Below are the code and all the weights of a small trained network. Each question names an input and a class and asks about switching units off, where a switched-off unit gives its printed mean instead of its output.

import numpy as np


def w(rows, s, z=0):
    codes = np.array(rows[::2]) - 128.0
    scale = np.full(codes.shape[1], s)
    scale[-1] = z or s
    return codes * scale


def norm(h):
    return h / np.sqrt((h * h).mean(-1, keepdims=True) + 1e-5)


def f(y):
    return np.maximum(y, 0)


def log_softmax(a):
    a = a - a.max(-1, keepdims=True)
    return a - np.log(np.exp(a).sum(-1, keepdims=True))


def net(x, mask):
    res = np.array(x, float).reshape(1, 3) / 4 @ E
    u = 0
    for l in range(4):
        y = f(norm(res) @ A[l][:, :-1].T + A[l][:, -1])
        res = res + np.where(mask[u : u + 4], y, B[l][:, -1]) @ B[l][:, :-1]
        u += 4
    return log_softmax(norm(res)[-1] @ U[:, :-1].T + U[:, -1])


A, B = {}, {}
E = w([
[254,166,86,160,61,88,37,29],'x0',
[13,89,170,191,49,174,75,8],'x1',
[156,85,100,250,83,198,115,127],'x2',
],0.0064)
A[0] = w([
[148,153,76,201,186,110,129,172,3],'L0N1',
[167,98,2,129,186,193,109,191,18],'L0N2',
[129,143,95,127,163,111,60,173,227],'L0N3',
[211,124,164,63,133,39,100,65,19],'L0N4',
],0.0084,0.0038)
B[0] = w([
[171,43,10,86,128,169,155,126,168],'L0N1',
[202,67,86,76,106,155,152,203,204],'L0N2',
[83,89,149,133,121,65,79,102,223],'L0N3',
[80,222,102,126,127,48,183,82,253],'L0N4',
],0.012,0.0048)
A[1] = w([
[118,145,199,77,193,139,120,149,18],'L1N1',
[171,103,6,84,105,145,150,168,121],'L1N2',
[125,134,178,97,137,128,146,136,3],'L1N3',
[151,140,111,123,139,138,170,153,174],'L1N4',
],0.011,0.0035)
B[1] = w([
[166,133,170,63,174,213,130,108,171],'L1N1',
[151,65,190,94,8,76,77,206,254],'L1N2',
[139,99,166,106,201,119,171,93,144],'L1N3',
[131,157,141,137,93,126,93,209,178],'L1N4',
],0.011,0.0072)
A[2] = w([
[91,118,135,84,183,72,108,160,30],'L2N1',
[254,201,70,200,97,74,46,146,126],'L2N2',
[59,89,86,162,168,150,101,114,6],'L2N3',
[208,174,107,106,128,114,33,118,155],'L2N4',
],0.0081,0.0024)
B[2] = w([
[160,140,154,135,145,190,115,82,176],'L2N1',
[108,129,74,125,124,251,161,152,255],'L2N2',
[149,121,119,188,138,110,55,105,154],'L2N3',
[131,75,93,97,118,131,169,112,202],'L2N4',
],0.014,0.0061)
A[3] = w([
[161,181,254,185,123,116,123,175,4],'L3N1',
[121,181,138,24,151,199,99,135,112],'L3N2',
[186,193,64,53,61,42,147,100,153],'L3N3',
[126,66,110,144,81,150,60,111,197],'L3N4',
],0.0079,0.0022)
B[3] = w([
[125,173,137,108,143,109,145,126,137],'L3N1',
[127,173,146,80,187,158,155,36,206],'L3N2',
[103,183,79,169,88,8,126,155,255],'L3N3',
[170,136,186,143,185,54,118,181,245],'L3N4',
],0.012,0.0063)
U = w([
[121,104,217,225,184,109,59,107,86],'0',
[186,65,113,97,70,101,146,225,254],'1',
[118,212,33,115,112,50,166,67,220],'2',
[117,155,213,57,225,188,157,66,93],'3',
[190,101,70,161,104,247,141,77,43],'4',
],0.014,0.0019)

Each question gives the input, the list of numbers given to net, and the class t.
The units are the neurons (one row each of A and B). Each row of codes is followed by its name. A weight is (code - 128) times the scale printed after its matrix; where a second scale follows, it is the last column's (A, B and U).
mask holds one flag per neuron, layer by layer. A switched-off neuron (its flag False) gives its mean, the last column of its row in B, instead of its output. The means were averaged over made-up inputs and are rounded, as every weight is.
A unit's drop is (log p(t) with every unit on - log p(t) with that unit switched off) / (log p(t) with every unit on - log p(t) with every unit switched off).
The circuit of an input: a set's keep is (log p(t) with only the set's units on - log p(t) with every unit switched off) / (log p(t) with every unit on - log p(t) with every unit switched off). Starting from the 12 units with the biggest drops (on a tie, the unit counted first), units are removed one at a time, each time the one whose removal leaves the highest keep (on an exact tie, the one counted first), for as long as the keep stays at least 0.8.
units of the circuit, in order: the units of the circuit, biggest drop first
k most important neurons: the k neurons with the biggest drops, biggest first
top k neurons in layer l: the k neurons of layer l with the biggest drops, biggest first
drop of u: that unit's drop, to one decimal
input [4,5,1], class 4: units of the circuit, in order	[L2N2 L3N3]
input [3,7,4], class 0: units of the circuit, in order	[L3N4]
input [7,6,3], class 4: 2 most important neurons	[L2N2 L1N2]
input [0,2,3], class 0: 2 most important neurons	[L0N2 L1N2]
input [5,-7,-3], class 2: 3 most important neurons	[L0N4 L3N3 L0N3]
input [8,8,1], class 4: 4 most important neurons	[L2N2 L3N3 L1N2 L0N3]
input [5,8,-1], class 0: 2 most important neurons	[L0N4 L3N4]
input [7,0,8], class 4: 2 most important neurons	[L2N2 L0N2]
input [2,2,6], class 4: 4 most important neurons	[L2N2 L1N2 L0N2 L0N3]
input [6,-5,-1], class 2: top 2 neurons in layer 0	[L0N4 L0N3]
input [-1,-8,-7], class 2: 3 most important neurons	[L3N3 L2N2 L0N4]
input [4,-3,-2], class 2: drop of L0N4	0.4
input [2,-6,-8], class 2: drop of L3N3	0.1
input [7,4,4], class 4: units of the circuit, in order	[L2N2]
input [8,0,6], class 4: drop of L2N2	2.4
input [-2,1,2], class 0: top 3 neurons in layer 0	[L0N2 L0N1 L0N4]
